Below is a small trained network, with its code and all its weights. Each question gives an input and a class and asks what happens when units are switched off, that is, made to give their printed mean instead of their output.

import numpy as np


def w(rows, s, z=0):
    codes = np.array(rows[::2]) - 128.0
    scale = np.full(codes.shape[1], s)
    scale[-1] = z or s
    return codes * scale


def f(y):
    return np.maximum(y, 0)


def log_softmax(a):
    a = a - a.max(-1, keepdims=True)
    return a - np.log(np.exp(a).sum(-1, keepdims=True))


def net(x, mask):
    res = np.array(x, float).reshape(1, 8) / 4 @ E
    y = f(res @ A[0][:, :-1].T + A[0][:, -1])
    res = res + np.where(mask, y, B[0][:, -1]) @ B[0][:, :-1]
    return log_softmax(res[-1] @ U[:, :-1].T + U[:, -1])


A, B = {}, {}
E = w([
[233,23,254,171,106,145],'x0',
[58,66,216,37,152,135],'x1',
[101,119,81,162,106,108],'x2',
[94,158,126,87,92,223],'x3',
[147,150,82,48,226,106],'x4',
[76,122,159,220,229,195],'x5',
[104,133,174,130,133,139],'x6',
[133,148,135,174,103,185],'x7',
],0.0082)
A[0] = w([
[79,120,110,79,155,96,254],'n1',
[142,65,133,144,117,180,174],'n2',
[206,104,104,198,102,80,154],'n3',
[129,162,87,87,92,135,100],'n4',
[103,86,171,163,153,101,208],'n5',
[101,174,92,165,180,127,214],'n6',
[183,116,153,103,252,103,171],'n7',
[83,122,134,89,140,170,51],'n8',
[126,137,102,119,81,79,217],'n9',
[142,189,124,166,134,120,171],'n10',
[141,154,132,113,83,108,73],'n11',
[135,68,140,116,181,112,135],'n12',
[135,110,142,102,137,93,233],'n13',
[98,136,148,140,135,215,158],'n14',
],0.014,0.0041)
B[0] = w([
[87,90,106,69,142,192,230],'n1',
[162,121,150,116,139,80,202],'n2',
[216,159,222,148,254,39,236],'n3',
[141,118,52,89,65,125,188],'n4',
[152,166,169,24,65,129,210],'n5',
[26,196,109,120,157,187,227],'n6',
[143,156,74,25,76,94,249],'n7',
[122,81,146,210,138,103,179],'n8',
[186,70,121,65,160,120,199],'n9',
[128,155,103,42,177,137,180],'n10',
[173,109,172,107,131,107,158],'n11',
[118,107,109,50,73,80,195],'n12',
[132,30,147,85,111,132,189],'n13',
[162,64,215,142,110,159,211],'n14',
],0.0093,0.012)
U = w([
[162,121,77,18,78,86,205],'0',
[65,108,150,182,172,199,138],'1',
[118,137,2,135,119,105,3],'2',
[154,41,122,208,156,146,96],'3',
[66,176,72,112,196,241,146],'4',
[219,110,209,148,228,91,170],'5',
[163,225,61,133,238,63,29],'6',
[108,142,165,170,177,142,87],'7',
],0.0079,0.0038)

Each question gives the input, the list of numbers given to net, and the class t.
The units are the neurons (one row each of A and B). Each row of codes is followed by its name. A weight is (code - 128) times the scale printed after its matrix; where a second scale follows, it is the last column's (A, B and U).
mask holds one flag per neuron, in row order. A switched-off neuron (its flag False) gives its mean, the last column of its row in B, instead of its output. The means were averaged over made-up inputs and are rounded, as every weight is.
A unit's drop is (log p(t) with every unit on - log p(t) with that unit switched off) / (log p(t) with every unit on - log p(t) with every unit switched off).
The circuit of an input: a set's keep is (log p(t) with only the set's units on - log p(t) with every unit switched off) / (log p(t) with every unit on - log p(t) with every unit switched off). Starting from the 12 units with the biggest drops (on a tie, the unit counted first), units are removed one at a time, each time the one whose removal leaves the highest keep (on an exact tie, the one counted first), for as long as the keep stays at least 0.8.
circuit, biggest first: the units of the circuit, biggest drop first
most important unit: the unit with the biggest drop
top k neurons: the k neurons with the biggest drops, biggest first
drop of u: that unit's drop, to one decimal
input [5,-1,7,-2,-2,2,-2,-5], class 5: circuit, biggest first => (n3)
input [-4,0,-6,6,-8,8,-2,-5], class 1: circuit, biggest first => (n14; n3; n7)
input [0,-1,-2,3,-8,0,8,0], class 5: top 3 neurons => (n6; n7; n1)
input [-5,7,-1,5,6,8,2,6], class 1: top 3 neurons => (n14; n8; n10)
input [5,7,-5,5,1,6,5,0], class 0: top 3 neurons => (n3; n7; n12)
input [-2,1,-2,-8,3,3,-7,8], class 6: circuit, biggest first => (n14; n6; n13)
input [-6,-6,-6,-5,-8,8,-2,3], class 4: top 2 neurons => (n6; n10)
input [-2,-8,-7,-6,-2,4,3,8], class 6: top 4 neurons => (n6; n10; n3; n13)
input [8,7,1,-4,-6,6,3,0], class 0: top 2 neurons => (n5; n12)
input [-4,-2,-3,2,-2,3,8,-1], class 4: top 2 neurons => (n3; n6)
input [-3,6,-8,8,-7,6,-2,7], class 1: top 2 neurons => (n3; n9)
input [2,8,8,0,2,8,-2,2], class 0: top 3 neurons => (n5; n3; n12)
input [-3,4,-1,3,-4,-2,7,0], class 3: top 2 neurons => (n7; n6)
input [4,-4,-7,2,1,6,1,-5], class 0: circuit, biggest first => (n7)
input [-2,-6,-7,2,6,3,1,1], class 4: top 2 neurons => (n6; n3)
input [7,7,-6,2,-3,6,-8,-1], class 0: drop of n5 => 0.1
input [5,-1,4,-3,-4,-2,-6,7], class 5: drop of n9 => 0.0
input [7,-2,4,-7,6,0,8,-6], class 0: drop of n7 => 1.0
input [-7,8,-2,7,-2,4,6,1], class 1: drop of n14 => 0.2
input [0,-8,-1,-2,-3,3,-2,-5], class 6: most important unit => n14
